Here is a tiny trained network, its code and every weight. The questions are about switching its units off for an input and a target symbol, where a switched-off unit gives its printed mean instead of its output.

import numpy as np


def w(rows, s, z=0):
    codes = np.array(rows[::2]) - 128.0
    scale = np.full(codes.shape[1], s)
    scale[-1] = z or s
    return codes * scale


def f(y):
    return y / 2 * (1 + np.tanh(0.7978845608 * (y + 0.044715 * y**3)))


def softmax(a):
    e = np.exp(a - a.max(-1, keepdims=True))
    return e / e.sum(-1, keepdims=True)


def log_softmax(a):
    a = a - a.max(-1, keepdims=True)
    return a - np.log(np.exp(a).sum(-1, keepdims=True))


def net(x, mask):
    ids = ['αβδεζηθλμξπστφψ'.index(c) for c in x.split()]
    T = len(ids)
    res = E[ids] + P[:T]
    u = 0
    for l in range(3):
        q, k, v = (res @ M[l].T for M in (Q, K, V))
        z = softmax(np.where(np.tri(T) > 0, q @ k.T / 3**0.5, -1e9)) @ v
        res = res + np.where(mask[u], z, O[l][:, -1]) @ O[l][:, :-1]
        u += 1
        y = f(res @ A[l][:, :-1].T + A[l][:, -1])
        res = res + np.where(mask[u : u + 8], y, B[l][:, -1]) @ B[l][:, :-1]
        u += 8
    return log_softmax(res[-1] @ U[:, :-1].T + U[:, -1])


Q, K, V, O, A, B = {}, {}, {}, {}, {}, {}
E = w([
[154,129,144,96,194,147,139,161,172,106],'α',
[58,107,148,74,108,68,115,113,98,164],'β',
[170,157,179,117,146,189,197,145,164,93],'δ',
[60,154,151,163,169,120,147,74,100,127],'ε',
[123,144,118,90,215,107,104,158,126,102],'ζ',
[115,164,141,72,191,115,34,144,72,92],'η',
[113,164,121,101,181,137,89,163,121,108],'θ',
[141,126,121,156,146,16,94,164,179,107],'λ',
[120,91,172,186,136,132,179,137,133,80],'μ',
[147,110,232,128,166,107,127,211,97,146],'ξ',
[124,153,131,109,153,170,140,173,145,106],'π',
[117,240,147,117,147,73,169,22,101,112],'σ',
[178,56,143,176,122,122,144,121,97,138],'τ',
[148,97,47,143,195,114,189,85,161,83],'φ',
[161,151,132,139,96,137,182,145,3,84],'ψ',
],0.023)
P = w([
[11,59,163,88,73,186,114,175,223,94],'0',
[30,78,146,88,82,156,89,156,187,98],'1',
[62,88,124,101,110,139,109,150,188,107],'2',
[91,109,115,106,125,113,108,131,168,107],'3',
[119,122,98,113,154,96,121,113,152,111],'4',
[149,135,81,118,177,84,143,109,142,118],'5',
[166,145,53,152,206,66,172,136,140,147],'6',
[197,165,64,142,220,50,154,92,121,135],'7',
[226,183,74,162,254,45,148,86,109,125],'8',
],0.0085)
Q[0] = w([
[47,96,152,172,145,36,148,43,78,96],'L0H1',
[113,167,90,96,220,145,1,158,150,110],'L0H1',
[144,171,157,88,68,127,78,128,82,189],'L0H1',
],0.009)
K[0] = w([
[157,165,58,156,159,43,136,138,46,83],'L0H1',
[120,157,92,76,215,117,1,211,187,150],'L0H1',
[29,87,198,133,75,143,58,105,85,108],'L0H1',
],0.0089)
V[0] = w([
[195,108,88,102,209,3,158,129,31,119],'L0H1',
[241,141,199,73,208,53,129,208,93,78],'L0H1',
[235,124,153,166,160,86,193,98,56,155],'L0H1',
],0.0042)
O[0] = w([
[106,118,177,215,76,236,125,97,255,126,255],'L0H1',
[121,196,45,126,155,65,52,214,168,118,237],'L0H1',
[82,133,49,108,82,167,113,118,42,148,161],'L0H1',
],0.0077,0.0046)
A[0] = w([
[56,138,155,170,76,185,182,116,66,85,159],'L0N1',
[52,201,114,67,138,106,96,137,146,58,176],'L0N2',
[98,62,136,102,131,166,119,155,186,188,92],'L0N3',
[109,120,178,95,135,235,135,119,180,101,82],'L0N4',
[181,102,106,254,111,88,139,125,61,115,81],'L0N5',
[128,72,178,196,114,163,147,125,97,140,8],'L0N6',
[130,121,120,166,210,113,124,131,87,162,140],'L0N7',
[155,195,118,104,188,59,112,84,138,174,225],'L0N8',
],0.0079,0.0017)
B[0] = w([
[102,167,70,155,185,147,154,124,141,100,217],'L0N1',
[151,159,142,153,90,221,254,149,160,198,254],'L0N2',
[80,126,163,79,28,152,83,72,39,124,145],'L0N3',
[85,200,46,130,137,232,72,138,180,146,148],'L0N4',
[172,133,86,149,105,67,104,80,43,112,199],'L0N5',
[126,122,128,105,180,170,159,50,106,108,153],'L0N6',
[225,108,159,116,147,110,135,109,143,167,156],'L0N7',
[191,77,91,165,104,165,221,108,89,134,213],'L0N8',
],0.0071,0.0069)
Q[1] = w([
[156,155,70,129,128,132,157,139,171,126],'L1H1',
[87,73,3,130,116,146,180,121,186,114],'L1H1',
[155,66,136,232,191,222,114,104,183,42],'L1H1',
],0.006)
K[1] = w([
[101,185,86,134,101,133,34,136,161,178],'L1H1',
[99,159,46,145,77,100,104,115,121,141],'L1H1',
[254,136,103,212,226,157,137,120,97,139],'L1H1',
],0.0068)
V[1] = w([
[175,183,103,219,200,137,119,130,167,181],'L1H1',
[136,2,247,173,123,219,202,169,171,108],'L1H1',
[146,81,123,160,140,134,170,70,175,253],'L1H1',
],0.0042)
O[1] = w([
[47,52,140,100,116,25,128,202,131,129,252],'L1H1',
[146,135,146,99,143,67,158,122,132,4,213],'L1H1',
[107,130,117,67,175,180,219,134,143,113,131],'L1H1',
],0.011,0.0023)
A[1] = w([
[61,139,97,188,210,180,108,169,134,120,212],'L1N1',
[97,172,133,81,134,203,169,211,149,142,152],'L1N2',
[153,91,84,151,123,168,169,99,143,152,131],'L1N3',
[141,86,194,151,115,65,153,147,111,128,253],'L1N4',
[158,133,96,130,115,139,128,145,66,111,143],'L1N5',
[173,105,146,132,63,73,74,157,176,112,18],'L1N6',
[136,118,164,86,209,150,79,75,142,99,65],'L1N7',
[33,46,255,86,52,138,100,185,65,187,69],'L1N8',
],0.0081,0.0025)
B[1] = w([
[155,165,131,35,87,153,108,142,116,43,255],'L1N1',
[204,158,181,162,111,139,88,69,163,148,252],'L1N2',
[83,117,141,106,127,80,82,101,145,86,213],'L1N3',
[147,60,210,137,127,98,101,146,108,149,173],'L1N4',
[197,113,164,145,145,179,150,123,183,75,183],'L1N5',
[1,108,125,156,66,161,198,150,87,102,133],'L1N6',
[129,131,152,117,122,129,95,131,111,170,144],'L1N7',
[181,99,168,83,107,39,106,201,116,148,142],'L1N8',
],0.0091,0.0072)
Q[2] = w([
[183,156,154,194,106,104,209,197,43,156],'L2H1',
[96,157,50,156,90,167,217,103,90,29],'L2H1',
[2,68,171,123,234,43,165,97,138,123],'L2H1',
],0.0077)
K[2] = w([
[54,93,218,167,76,159,93,123,165,237],'L2H1',
[116,114,1,213,110,90,108,72,119,176],'L2H1',
[107,39,122,106,162,46,238,86,112,93],'L2H1',
],0.0076)
V[2] = w([
[180,44,117,136,117,142,134,113,139,92],'L2H1',
[88,188,122,78,133,154,96,179,111,66],'L2H1',
[156,150,172,183,152,186,255,143,49,142],'L2H1',
],0.0074)
O[2] = w([
[147,103,167,178,5,108,2,110,217,138,245],'L2H1',
[77,125,98,219,197,104,107,128,134,189,251],'L2H1',
[131,178,77,127,93,119,89,197,47,183,255],'L2H1',
],0.01,0.0045)
A[2] = w([
[131,3,181,165,180,142,157,109,45,192,69],'L2N1',
[84,138,44,156,226,116,168,67,114,160,2],'L2N2',
[111,63,74,84,114,163,70,99,47,87,114],'L2N3',
[71,157,110,131,98,168,69,99,123,83,81],'L2N4',
[116,92,146,81,169,108,69,171,103,60,20],'L2N5',
[141,125,125,180,128,144,134,25,167,141,57],'L2N6',
[169,130,80,157,156,232,136,107,104,32,100],'L2N7',
[191,93,227,97,122,106,153,137,102,187,146],'L2N8',
],0.008,0.0043)
B[2] = w([
[113,146,119,40,74,253,109,82,154,88,160],'L2N1',
[117,97,177,64,184,202,93,200,45,118,160],'L2N2',
[146,167,133,83,104,183,222,176,123,201,193],'L2N3',
[181,79,81,147,95,87,115,117,105,113,210],'L2N4',
[186,175,166,99,140,74,152,160,113,66,149],'L2N5',
[110,229,81,70,139,103,142,132,66,57,188],'L2N6',
[52,102,148,100,132,80,86,111,192,200,254],'L2N7',
[78,129,10,136,149,60,96,145,170,159,234],'L2N8',
],0.0078)
U = w([
[143,131,126,152,135,101,136,124,108,117,69],'α',
[75,95,150,79,131,80,128,72,150,253,130],'β',
[137,129,122,144,135,116,126,144,107,106,52],'δ',
[130,94,144,126,173,142,116,153,76,115,193],'ε',
[173,173,150,150,158,179,122,185,186,117,200],'ζ',
[212,104,101,181,199,73,172,133,109,134,188],'η',
[143,125,130,153,145,99,144,133,86,111,136],'θ',
[90,100,143,161,81,147,187,171,147,106,137],'λ',
[205,109,169,218,195,50,122,113,31,71,232],'μ',
[153,150,145,131,146,58,98,164,68,95,73],'ξ',
[157,118,144,168,153,95,128,131,71,99,141],'π',
[121,210,92,108,89,129,196,176,97,74,2],'σ',
[165,81,157,104,63,193,104,125,96,82,172],'τ',
[104,150,111,146,139,96,121,98,128,66,66],'φ',
[108,160,57,204,118,151,80,181,88,78,102],'ψ',
],0.0063,0.0049)

Each question gives the input, a string of symbols that net reads in full, and the target symbol t.
The units are the heads (3 rows each of Q, K, V and O) and the neurons (one row each of A and B). Each row of codes is followed by its name. A weight is (code - 128) times the scale printed after its matrix; where a second scale follows, it is the last column's (O, A, B and U).
mask holds one flag per unit, layer by layer, with each layer's heads first. A switched-off unit (its flag False) gives its mean, the last column of its rows in O or B, instead of its output. The means were averaged over made-up inputs and are rounded, as every weight is.
A unit's drop is (log p(t) with every unit on - log p(t) with that unit switched off) / (log p(t) with every unit on - log p(t) with every unit switched off).
The circuit of an input: a set's keep is (log p(t) with only the set's units on - log p(t) with every unit switched off) / (log p(t) with every unit on - log p(t) with every unit switched off). Starting from the 12 units with the biggest drops (on a tie, the unit counted first), units are removed one at a time, each time the one whose removal leaves the highest keep (on an exact tie, the one counted first), for as long as the keep stays at least 0.8.
units of the circuit, in order: the units of the circuit, biggest drop first
most important unit: the unit with the biggest drop
k most important neurons: the k neurons with the biggest drops, biggest first
top k neurons in layer l: the k neurons of layer l with the biggest drops, biggest first
input α ε φ μ μ μ φ σ α, target η: top neuron in layer 0	L0N8
input β θ ψ φ ψ, target φ: 2 most important neurons	L1N5; L0N1
input φ ψ ψ ζ β μ, target μ: units of the circuit, in order	L0N2; L1N4; L1H1
input α ζ φ σ β σ μ θ ψ, target ψ: units of the circuit, in order	L0H1; L2H1
input ε ε ψ τ ξ φ φ ψ, target τ: top 3 neurons in layer 1	L1N1; L1N5; L1N2
input α η ψ λ σ ξ θ θ, target η: 2 most important neurons	L0N2; L1N2
input ψ δ σ, target σ: units of the circuit, in order	L0N2; L2H1
input ψ ξ β β ψ ψ ψ σ β, target ψ: units of the circuit, in order	L0H1; L2H1; L2N7
input ψ η β α ε α ε μ, target μ: units of the circuit, in order	L0N2; L0N5
input θ θ ψ ψ τ, target τ: units of the circuit, in order	L2N1; L0N1; L1N4
input θ ψ ψ, target ψ: units of the circuit, in order	L0H1; L2H1; L0N1
input σ φ β ψ β β ψ, target β: top 2 neurons in layer 1	L1N5; L1N1
input β μ σ ξ ε, target σ: 3 most important neurons	L1N1; L0N8; L0N1
input τ α μ, target τ: units of the circuit, in order	L2H1
input λ η μ φ η, target η: 2 most important neurons	L0N2; L0N8
input β η ε φ θ ψ ε, target ψ: units of the circuit, in order	L0H1; L1N1; L2H1; L0N1
input λ δ ψ ψ σ φ ψ, target σ: units of the circuit, in order	L0H1; L2H1; L1N1; L0N1
input α ψ ψ τ θ ε π θ, target η: units of the circuit, in order	L0N8; L0N4; L2H1
input ξ ξ ψ τ ζ μ, target τ: units of the circuit, in order	L2H1; L1N1
input ε ψ ψ μ, target ψ: 2 most important neurons	L0N1; L1N5
input π π σ ε, target σ: most important unit	L2H1
input ε φ φ ε, target φ: 2 most important neurons	L2N6; L1N1
input φ φ ψ ε ψ, target ε: 2 most important neurons	L2N2; L0N4
input ψ η θ, target ζ: units of the circuit, in order	L0N2; L1N2
input τ π λ τ μ ψ σ, target σ: top 2 neurons in layer 0	L0N2; L0N8
input ψ β ε ψ, target β: 4 most important neurons	L2N7; L1N5; L1N2; L0N3
input θ ψ φ ψ μ φ ψ φ, target ψ: most important unit	L0H1
